Each row is followed by its class.
[  5.6  -4.2   8.6  13.3 -10.6   5.5 -11.5   7.6   0.3  -3.3   2.5 -11.0
  -4.1  -0.9   4.1  -0.9  11.3  -8.2  -0.3  -3.8  -5.3 -20.9  -4.5 -12.0
   4.2 -10.0   7.5   7.9 -14.8   1.6  -6.1  -2.0   0.3   3.5   9.4  -0.7
  -5.8  -5.1  -3.6   0.5 -12.7  -7.9   2.2   0.2   1.2   7.2  -3.1 -13.5
  -1.9   4.3  11.8   0.9]
(96)
[ -3.6   2.0   4.4   2.3  -6.7  12.2  -7.2   6.5  -2.7  -3.7  -1.0 -17.8
  23.4  -1.6   0.5  -2.1  -0.2 -13.6   2.7   5.4   3.8   0.1   2.1 -16.3
   8.6 -13.1  -1.5 -18.1  -6.5   2.4  -5.3 -11.7  -7.9 -16.8   4.1   0.2
  -3.6 -11.4  -1.6  -0.2 -15.0  -3.0  14.6   2.9  -5.0   2.6  -3.4 -20.6
 -15.3  -3.2   6.0  -8.6]
(23)
[-10.6   5.4   1.4  -0.4 -24.1  13.4   1.6  13.1   2.8   3.0   6.5  -4.0
  -7.8 -15.8  12.8  -2.8   5.0 -12.5   1.7  -4.6  -1.4  -7.1   1.1  -0.6
   7.0 -18.6   6.6 -29.1  -4.3   1.8   8.1   1.2   1.6  -4.4   5.4   0.9
  -1.0  -9.7   2.7   5.5  -6.1  -3.2  10.9  -0.9   0.5  -4.9   2.9 -10.9
  -8.2   7.7  -1.6  -8.2]
(23)
[  1.9   1.6   4.5   5.5   0.1   4.8  -7.5  13.4   5.0  -3.7  -4.1  -8.6
  20.1   3.8  -0.3   0.4   0.0  -7.1   1.4   1.3   0.2   2.5  -1.8 -12.9
   4.2 -11.7  -0.2  -2.7  -4.6   2.6   6.0 -14.0  -3.9  -9.1   5.3  -1.1
   4.2  -4.3  -7.1  -1.4  -7.5  -1.9   7.2  -5.1  -6.2  -3.2  -3.4 -16.5
  -7.8  -3.7   5.2  -9.1]
(23)
[  5.1   0.4   0.1  -4.3  -1.7   4.4   0.2  -0.1  -3.5   4.2   5.8  -4.4
 -15.2   1.0  -2.7   3.3  -8.8  -4.2   1.1  -1.0  -4.7   6.7   5.2  -1.4
   5.5  -2.1  16.5 -29.1  -6.1   2.2   4.0   2.1  -1.9 -13.5  -7.2  -2.7
 -10.3 -12.2  -5.6  -8.1   1.7 -11.4   4.3  -2.9  -2.5  -4.6  -2.1 -23.7
   2.2  -0.4   4.0  -2.4]
(96)
[ -8.4   4.2   1.8   1.2 -13.2   3.5   2.9  11.1   1.1   3.0   5.4  -6.9
 -19.5  -6.3   1.3  -2.4  -4.3   0.0   2.1  -4.8  -2.9  -3.6   0.2   5.1
   3.2  -4.8   6.9 -15.1  -2.4   5.7   3.7   5.7  -3.1   4.4  -5.1  -2.2
  -1.5 -10.7   1.9  -5.3  -3.5  -9.3   9.4  -3.1  -0.6  -1.2   0.8  -6.1
  -1.4   3.8   1.1   0.4]
(23)
[  5.9  -2.1   8.5  -2.3  -9.5  -1.5  -7.7  10.9   4.9  -2.8 -10.0  -5.5
   5.2   2.8  -1.5   3.3  -0.2   0.8  -0.8   1.7  -3.3   1.1  -0.9  -4.4
  -0.4  -3.9   0.5   8.3  -1.2  -3.1   8.3  -4.1  -3.1   3.8   3.9  -3.1
  -2.9   0.6  -1.3  -8.4  -0.5   4.4  -0.2  -8.1  -0.5  -0.2  -8.2   1.2
   1.3   1.8  -0.3  -2.7]
(96)
[ -3.8   5.7   2.4   3.8 -16.2  10.9  -1.9  14.2   2.1  -2.4   0.6  -5.0
   0.3  -5.0   2.0  -1.4   6.8  -0.5  -1.7  -5.7  -0.7  -3.1  -1.7  -4.5
   5.1  -6.7  -5.5 -19.9   0.7  -2.7   2.7   0.6  -0.4   5.3  -1.6   1.0
  -0.2  -4.7   7.8  -0.2   0.4  -3.5   5.7  -1.5   2.5  -2.6  -1.7  -1.8
   3.6   6.4   2.2 -10.5]
(23)
[  1.8   3.3  -0.6   0.8 -12.6   4.3  -5.5  11.3  -2.4   5.3   3.6  -8.0
   1.6 -13.3   8.6  -2.9  -1.2 -13.6  -2.2  -5.4  -5.1  -1.3   1.4  -8.2
   7.4 -16.7   5.3 -26.1  -2.0   4.6  10.1  -3.6  -1.2 -17.9   2.4  -1.2
   3.2 -10.0   1.2   1.6  -1.7  -6.1  12.5   0.7   3.4  -8.0  -6.1 -18.5
  -7.9   0.5   5.6  -0.8]
(23)
[ 13.2   0.0   0.4  -1.1   1.6  -6.7 -10.0   0.2  -3.7  -3.6  -7.8 -12.8
  15.4   0.8  -0.2   2.4   1.0  -0.5  -4.7  -1.7  -4.2   5.1   2.6 -12.8
  -1.1  -6.0   4.9  -7.9  -6.4  -0.2   2.9  -4.6  -4.0 -15.7   2.9  -4.8
  -8.3  -1.1  -2.8  -2.4   0.8  -3.8  -0.6   3.2   3.4  -0.3  -9.7  -6.8
  -2.5  -4.2   9.0  -2.9]
(96)
[ 12.2   2.2   8.0   1.7  -7.9  -5.9  -8.3   8.1  -1.6  -2.1  -7.6 -12.0
  14.1  -8.9  15.6  -3.1   7.3  -9.5  -1.1 -12.3 -13.0  -1.9   2.6  -7.0
   1.6 -11.3   9.6  13.1  -4.5   2.1   8.2  -5.3   4.7 -15.9  12.4  -1.9
   5.0  -1.3  -1.4  -0.2  -2.1  -1.1   3.1  -6.2  -3.4  -2.3  -4.8  -6.7
  -7.6  -4.6   3.8   2.5]
(96)
